Facts:
[brove,vefli] zikul pitrus
[brove,gobe,marik,skigumi] zikul lepazu
[brove,netri] zikul baklotris
[brove] zikul skaro
[vepus] zikul flatri
[vepus,levesko,rila] zikul ruvas
[tasa] zikul boben
[tasa,levesko] zikul rinel
[tasa] zikul buflen
[zoges,vuli] zikul gasen
[zoges] zikul noban
[zoges,skogrim] zikul seklo
[zoges,grezik] zikul fuga
[zipli] zikul brokures
[zipli,kabi] zikul mimuk
[zipli,nastazok,rila] zikul stugre
[zipli,pluplon] zikul briloklik
[zipli,fadre,plufe] zikul ragrakam
[trisku,plestiko,skogrim] zikul ralipe
[trisku] zikul dokan
[trisku,kludirak,levesko] zikul neskan
[netri,fadre] zikul simor
[netri,druston] zikul notrur
[kludirak,grezik] zikul sopa
[kludirak,vuli] zikul nepler
[kludirak] zikul futru
[kludirak,kabi,skigumi] zikul redrobrus
[vefli,grezik,nenam] zikul mogresu
[vefli,plestiko,gragritro] zikul gribrobo
[vefli] zikul vage
[levesko,trutre] zikul naflos
[levesko,plestiko] zikul brefon
[puskir,plestiko,plufe,skigumi] zikul meteklu
[puskir,siloles,mukek] zikul botam
[puskir] zikul bopan
[puskir,fadre,plestiko] zikul nema
[draflom,skogrim] zikul vustor
[draflom] zikul plogon
[gobe] zikul laklun
[gobe,nenam] zikul fafi
[siloles,pluple] zikul neruk
[druston] zikul saplo
[gragritro] zikul kladal
[gragritro] zikul grelak
[gragritro] zikul tuvel
[gragritro] zikul siklak
[nenam] zikul skapelan
[nenam,pliskar] zikul treplen
[nenam] zikul stogen
[nenam] zikul rufur
[doram] zikul drezom
[doram,kabi,pliskar] zikul groflur
[doram] zikul gogil
[pabu] zikul trutu
[marik,rila] zikul lata
[stoben,flibres] zikul gekluk
[vuli] zikul stibi
[vuli,pokol] zikul breklek
[vuli] zikul sorus
[grimi,pluplon] zikul popuvol
[plufe,pluplon] zikul brodre
[pliskar] zikul rusto
[skogrim] zikul fudran
[pluplon] zikul menidrol
[rila] zikul loklusol
[skudrastin] zikul drukapul
[skudrastin] zikul stigogu
[pluple] zikul brigri
[trutre] zikul plosin
zaram:
trutu > kladal > stigogu > lata > plogon
sorus > draflom
baklotris > drezom
ralipe > meteklu > groflur > tuvel > rusto > brodre > katro
skedro > kufe > kabi > treplen > trutre
brekle > druston
trisku > pluple > likle > zegron > kupal
netri > skigumi > flibres > gekluk > vage > gobe > skudrastin > flatri
vefli > stesa > droka
levesko > skaro
mogresu > gasen > pluplon
laklun > siklak > brove > vepus > neskan > nabo
regi > vastan > skapelan
letam > fuga > gogil
vobar > grimi > nenam > sopa > notrur
menidrol > bopan > plipli > klapli > gribrobo > megitil > ragrakam > saplo
lepazu > brefon > pabu > flugu > skogrim > mukek
brigri > stugre
simor > kova > fadre
mimuk > plosin
klinitrel > pitrus > zipli
fafi > nastazok > temas > botam > drukapul
stoben > grelak > vustor > tasa > briloklik > fudran
dokan > togir > noban > trabrol > puskir
breklek > vuli > siloles > brokures
rila > popuvol
loklusol > nepler > minar > tobul > seklo > logriges
pokol > boben > futru
[trutu,brove,gasen,klapli,grelak,sorus,vage,ralipe,plipli,brodre,skaro,noban,droka,tasa,saplo,siklak,netri,sopa,vefli,levesko,mogresu,puskir,brefon,draflom,regi,grepuflur,plestiko,flatri,drezom,druston,rinel,boben,mukek,trabrol,brigri,stesa,marik,vastan,gekluk,dokan,stugre,pluplon,loklusol,skapelan,togir] zanu b
[groflur,brepes,pitrus,kufe,rusto,vepus,baklotris,skedro,popuvol,futru,brekle,zoges,bopan,flugu,neskan,kupal,zipli,trisku,stigogu,katro,laklun,kova,gobe,menidrol,briloklik,treplen,plosin,tuvel,lepazu,pabu,kladal,mimuk,stugo,klinitrel,nabo,fafi,stoben,vuli,grimi,logriges,kabi,pliskar,skogrim,rila,flibres,meteklu,gribrobo,fudran,ruvas,skudrastin,drukapul,likle,lata,plogon,pluple,trutre,skigumi,zegron] zanu a
{trutu,klapli,grelak,sorus,rusto,vage,skedro,popuvol,droka,futru,zoges,stigogu,sopa,lepazu,mimuk,marik,drukapul,likle,pluple,zegron} mafal 832
{brove,vepus,kupal,laklun,flatri,treplen,kladal,trabrol,vuli,togir} mafal 522
{gasen,pitrus,brodre,noban,flugu,saplo,zipli,siklak,trisku,mogresu,puskir,katro,brefon,menidrol,plestiko,drezom,plosin,tuvel,boben,stesa,stoben,grimi,pliskar,rila,flibres,skapelan,ruvas} mafal 185
{groflur,kufe,baklotris,ralipe,plipli,skaro,regi,grepuflur,nabo,logriges,kabi,skogrim,loklusol,meteklu,lata,plogon} mafal 695
{brepes,tasa,vefli,levesko,kova,briloklik,rinel,klinitrel,vastan,skudrastin,trutre,skigumi} mafal 485
{brekle,neskan,draflom,gobe,mukek,stugo,stugre,gribrobo} mafal 955
{bopan,netri,druston,pabu,brigri,fafi,gekluk,dokan,pluplon,fudran} mafal 489
[trutu,stigogu,kladal,lata,plogon] stiki vustor
[brove,vepus,neskan,siklak,laklun,nabo] stiki temas
[gasen,mogresu,pluplon] stiki nenam
[groflur,rusto,ralipe,brodre,katro,tuvel,meteklu] stiki letam
[klapli,ragrakam,plipli,bopan,saplo,menidrol,megitil,gribrobo] stiki gragritro
[brepes] stiki vobar
[pitrus,zipli,klinitrel] stiki minar
[grelak,tasa,briloklik,stoben,vustor,fudran] stiki stibi
[kufe,skedro,treplen,kabi,trutre] stiki gogil
[sorus,draflom] stiki buflen
[minar,seklo,nepler,tobul,logriges,loklusol] stiki klede
[baklotris,drezom] stiki nastazok
[vage,netri,gobe,flatri,gekluk,flibres,skudrastin,skigumi] stiki siloles
[skaro,levesko] stiki botam
[noban,puskir,trabrol,dokan,togir] stiki megitil
[popuvol,rila] stiki vudre
[droka,vefli,stesa] stiki doram
[futru,boben,pokol] stiki mebrul
[brekle,druston] stiki naflos
[zoges] stiki notrur
[flugu,brefon,lepazu,mukek,pabu,skogrim] stiki rufur
[kupal,trisku,likle,pluple,zegron] stiki tobul
[sopa,vobar,nenam,notrur,grimi] stiki pedim
[fadre,kova,simor] stiki kludirak
[regi,vastan,skapelan] stiki nepler
[letam,gogil,fuga] stiki neruk
[grepuflur] stiki fuga
[nastazok,temas,botam,fafi,drukapul] stiki stogen
[plestiko] stiki seklo
[siloles,vuli,breklek,brokures] stiki plufe
[redrobrus] stiki nema
[vudre] stiki grezik
[plosin,mimuk] stiki brokures
[rinel] stiki simor
[brigri,stugre] stiki fadre
[stugo] stiki ragrakam
[marik] stiki breklek
[pliskar] stiki pokol
[ruvas] stiki redrobrus

Known rows:
plosin: [-18 -34  12  -3   7  22 -32  21 -13 -40  -8  24   3  -2  10 -46   9  45
 -39 -13 -10 -14  20  23   0   5  12   0 -24 -25  23 -32   1  -1 -29 -15
  41  -6  25  42  11  13  39   0 -22   0  12]
mimuk: [-17  -9  -9 -46  47  26 -65  -6  11  21   9  35   1  30  14  24  22  50
   5  25 -43 -35  12  -1 -21   0  27  13 -31  10  12 -47  -3  25 -23 -33
  36 -16  36  20   4  20  -5  34 -17  39   9]
vobar: [ 63  17  -1 -28   3  40  18 -44  -5  16  14 -53  33  -3 -15  73  19 -21
  24 -14 -42  27   9  36  16   9  23  -3  -9 -15  -6 -43  21 -12  15 -23
  21  28  73  -2  13  50 -13   4  45  25  30]
pitrus: [-10 -47   0 -45   8  29 -41  29 -31   1  13  11  -2  -9  17 -11  30  40
 -28  -1 -23 -26   8  28  -6  -5  19  -5 -15 -12   9 -54  14  -9  -5 -23
  23   2  23  36   7  15  32  22  -2  36  -6]
rusto: [-16 -10  -6 -25  27   8 -47  24  -6  11   0  19 -20  19  50  -6   1  70
 -11  12 -15   5  -2  -6 -29  15  28   1 -38  -6   3 -33 -48  -6 -29   7
  27  -4  17  19 -21  19  16   9 -22  12  -4]
ruvas: [ -6 -50  -1 -26  24  24 -48  21 -23  -5  18  17  11   0  12  -5  23  49
 -21  -3 -30 -14  27  15   3  -2  18  -6 -23 -16   2 -28   5   3 -25 -18
  20  23  11  27   9  10  35  19 -15  29   9]
draflom: [-45  23  17  12 -13  -8   6  10 -39 -29  35   2  30 -15   2 -31 -20  11
  30 -26  10  27 -17  10  -4  -7 -13 -25  35 -29 -10  17  56  -7 -30  15
  -3 -34 -32 -26  14  -9  32  32  -5 -38   1]
vustor: [ 52  11  11  -7  -2  39  26 -41 -10  -7   9 -40  30 -23  -2  46  11 -15
  14 -28 -32  37  -1  42  26  10  27 -11  -8 -19  -4 -32  23 -22  13  -2
  22  22  64   9  17  50  -3  -2  31   3  23]
lata: [-14 -48  17 -27  -5  16 -44  36 -45  -5  15  -2  21  14  24 -15  23  58
 -31 -21 -22 -18   4  13   2 -10  -7  -7 -10 -38  11 -28  14  14  -8 -14
  31   3  11  50   5  15  43  16 -12  30  -4]
vudre: [ 61   7   7  -7   5  44  23 -28 -12 -21   7 -41  30 -14  -1  44  10 -18
  13 -17 -42  50  10  42  25   9  30  -8 -11 -24   6 -27  21 -10   7   0
  21  33  66   8  13  55   2   1  38   1  26]
seklo: [ 41   1  25 -13  -2  50  31 -13 -33 -30  14 -44  15 -47  12  12  14 -22
  -1 -32 -34  54 -16  58  31  14  30 -17  -4 -23   7 -29  40 -42  32   7
  10  15  65  14  15  56  -4 -10  36   4  -2]
kludirak: [ 54 -13   7 -14   6  51  14 -46 -10 -10  21 -54  58 -12  -2  43   3   5
  37 -41 -19  76 -17  40  11  27  40 -21  10 -12   7  31  62  -6  -7 -14
  -1  49  33   8  36  26  -3  25  20  -7  -4]
neskan: [-25 -38  18 -21   8  16 -40  29 -41 -13   2   2  -2  -5  17 -25   9  51
 -25 -25 -20  -5  17  11  10  -7  -4  -2 -16 -17   3 -28   2  -9 -21 -12
  37  -2  12  41   0  22  38  10 -28  22   1]
trisku: [-24 -57 -19 -52  25  34 -56  -4 -17  28  30   4  13 -10 -12   9  31  34
  26 -21 -15 -30  10  19 -15   9  45   0   6  29  -9 -33  54 -13 -15 -50
  -8  11 -11  15  26 -24   6  60 -15  50  -9]
fafi: [ -1 -29 -12 -53  25  18 -50  11 -15  36  18  16   5  20  15  27  20  46
   3  12 -28 -35  14  10 -14 -12  21   5 -21   4  -3 -57   0  11 -21 -31
  34   9  23  33  10  15  19  34  -2  44  11]
saplo: [-19  35  10   9 -23 -10  13  38 -33 -34  37  25  22 -12  19 -33  -3   8
 -12  10   4   4  -3  33  -9 -21 -13 -23   7 -48  -9 -25  23  -5 -13  31
   8 -36   3 -31   9  15  34   3  20 -30  22]
skedro: [ -7 -11 -24 -48  33   9 -61   9  -5  41  11  15 -13  25  29  38  14  53
  13  20 -34 -23  12  -9 -31  12  33   8 -35   7  -6 -56 -40   5 -29 -18
  33  -3  24   6 -23  17   3  32  -9  39  13]

Rows:
No name comes twice in this set of rows, the named rows included.
[-19  32  21   9 -36 -10   9  41 -45 -36  34  10  28  -5  15 -23  -3   5
  -9  -4  -5   0  -5  25  -5 -24 -20 -20  14 -62  -7 -15  35  12 -14  26
  11 -41   1 -20  -1  19  40   5  20 -24  18]  skaro
[-74  68  12  50  67 -17  -9 -58  41 -27  62  50  35 -43 -46 -33   5  -6
  19 -18 -28 -35  40   0  29  28   0 -11 -22  -6 -54  -8  27 -27 -44  30
  11 -27  -9 -74  38  37   3  -3 -32  -8  72]  gekluk
[-26 -67  10 -31  -4  38 -39  23 -39 -22   8   4   8 -15  13 -46  10  58
  -7 -33  14  13 -20  27 -15   6  40 -17   8  -2  19  -1  50 -21 -24 -19
  -1   8 -15  39  22 -20  28  34 -25   1 -36]  zipli
[-17  42  -8 -32  14  -3  -9 -26  11   8  42  28  56  34 -30  30  -8   8
  59  21  -5 -21 -12   9 -25 -22   3   3  20   1  -4  -4  76  37 -43 -23
  -7 -33 -12 -35  38 -21   7  57  11 -14  27]  netri
[-37 -37   2 -25  26  31 -68 -24  -4  -2   7   2  20  14 -22  -5  12  55
  18 -28 -22 -19  16   0 -14  26  20  -2  -3   2   7  -2  42  11 -41 -35
  27  -9  -2  27  13 -10   8  43 -39  20   6]  vuli
[ -4 -22 -16 -48  21  17 -45  10 -18  14 -11   9 -17   3  10  20  21  29
  -1  14 -23 -32  27   9 -14 -10  25  14 -17   9   5 -69 -10  -4 -28 -39
  35 -17  26  28  -9   1  22  33  -8  33  22]  bopan
[ 35   8  -6   9  -9  60  38 -89  16 -79 -74 -60  10 -30 -64  34 -19 -43
  53 -33 -14  68  31  22   4  24  45  14  26  15  55  -7  70 -20 -49 -52
  42 -44  55  22   7 -30 -12  40   5 -62  48]  siloles
[-20  21   0 -25 -21   5 -16  18 -39  15  61   8  54  38  13  20 -13  35
  46  10   8  12 -38  14 -42 -14  -1 -18  33 -30  -1  15  70  46 -20  -4
 -15 -26 -23 -28  27 -18  14  57  23 -14 -11]  brove
[-35 -45   9 -21  17  20 -55   0 -22   4  13   0  19   4   7 -15  11  69
   4 -33 -13   6   1   4 -17  23  28 -11  -4  -4  -1   5  31  -4 -31 -23
  13   5 -16  28  13 -10  20  39 -36  15 -15]  vepus
[-35 -41  16  -8  16  36 -48  -9   0 -41  -7  15  20   8  -6 -38   5  63
  -8 -24 -14   0   6   1 -18  32  24  -1 -14  -8  36   5  36  15 -41 -24
  33 -17   6  40  13 -14  17  34 -45  -7   0]  skudrastin
[ 65  13   5   2 -10  25  28 -37 -12   1   6 -53  24  -7   8  56  -2   5
  13 -30 -20  57   6  28  14  18  23  -3 -11 -31 -15 -23  -1 -23   4   8
  23  45  59   5   3  44   0  -8  31  -2  24]  fuga
[ -9   6 -24 -26 -26  13   1  25 -34 -23  27  -3  18 -20  -2   5  -4 -11
  53  14  -1  25 -12  34 -30 -19  26 -21  53   0   7   1  79  10 -34 -23
 -33 -47 -28 -40  13 -55  21  70  25 -27   9]  plestiko
[-37  62   7   5   6  -7   5  37 -10 -34  30  42   3  -2  42 -30  -7  14
   5  34 -12  20 -27  14 -20 -13   9 -22  -5 -35  -1 -19   6   8 -16  37
   8 -64  15 -38  -1  22   8   8  11 -30   0]  droka
[-11 -51  -6 -25  19  31 -54   8 -18  -2  19   4  20   2   1 -13   9  59
   4 -24 -13  -2   9  14 -15  19  35 -12  -8   2   3   3  26  -7 -42 -27
   7  29 -22  20  24 -13  25  41 -26  20   2]  pliskar
[ -9 -32  -9 -50  17  20 -56  18 -22  31  18  -2   4  25  10  32  28  43
   1   9 -40 -41  26  10 -13  -4   7   8 -18 -10   3 -59  -1  23 -13 -31
  36  -7  25  25  -9  13  12  32 -11  47   9]  laklun

Now the same things, written a new way:
Known rows:
skigumi: [-11 -13  -7 -11  36  15 -41  -1 -21  28  29 -13   8]
levesko: [-20  -2   5  -2 -25  -3  -1  12 -60  36  39 -25   8]
ruvas: [  6   0   3  -1  46  -6  -6 -21  29 -16 -13  22 -15]
meteklu: [ 22   2 -26  -5  52 -14  -3 -16  27   0 -21  16 -11]
vuli: [  8 -18   7 -17   4  14 -57  16 -42   3  50   6  30]
draflom: [-16  11   8   3 -26   2   0  12 -44   2  32 -11  12]
mimuk: [  3  20 -14 -11  52   6 -16 -25  12  -2 -21  12   0]
siloles: [-21   3  -4  10  -9  18  -8  11 -16  17 -17 -38  16]
mogresu: [-10  14   5  -1 -19 -19  27  -4 -17 -23 -15  18   3]
logriges: [ 10 -22   7 -12  16   8 -19   7  46  -6  18  17 -10]
gribrobo: [ 12   1   3   4  47  -1  -6 -10  42 -39  -6  23 -15]
vepus: [  8 -14   1  -9  29  10 -31   5   4  18  37  -2   0]
stigogu: [ 11  -3  -8 -13  25   6 -20 -10  15 -14   1  20   1]
plogon: [ 16 -14  -1 -17  19   2 -19   9  33 -21   5  22   1]
simor: [  2  25 -10  14  -6  -2  23 -18   2  15 -50  -4  -1]
ragrakam: [  4   3  -5  23  10  -1  39   1  67  -7 -56 -17 -28]
botam: [ 10   7  -4  18  -4  -2  30  -6  42  -5 -50  -4  -8]

Rows:
No name comes twice in this set of rows, the named rows included.
[  6   7  -2  -2  29   6 -26 -12 -17   0  20  14   5]  brekle
[  2   3  -4  -5  47   4 -12 -26   7   7  -8  11 -10]  menidrol
[ 14 -26  -2 -14  21   3 -18  12  34 -13  15   9  -8]  nabo
[ 24  -6 -20 -10  38 -16  -5  -4  25 -10 -12  25  -8]  groflur
[ -9   9   5   2  -8 -20  28   2  14 -13 -20   8  -7]  rinel
[ -8   9  -2  13 -12  11  12  -3 -12  35 -14 -27   0]  nastazok
[ 11 -19  -9  -9  21   6 -29   4 -11  26  38 -11   1]  kabi
[ 16   4  -7  13 -17  -9  23   5   3  -3 -31  -7  -2]  gogil
[-23   2  11  -2 -24  -9  15   0 -13  13  11   3  -1]  vastan
[ 16 -14  -7  -1  31  -7  -7  -5   8 -20   7  18 -10]  tuvel
[-17 -12   9   0 -25  -7   6  17 -24  16  35 -25  -2]  tasa
[-34 -10   3  12 -13   5  15  10  -6  25  34 -44 -18]  puskir
[-10  18   2  -9 -23  -7  14  -2 -20  19  10   1  10]  regi

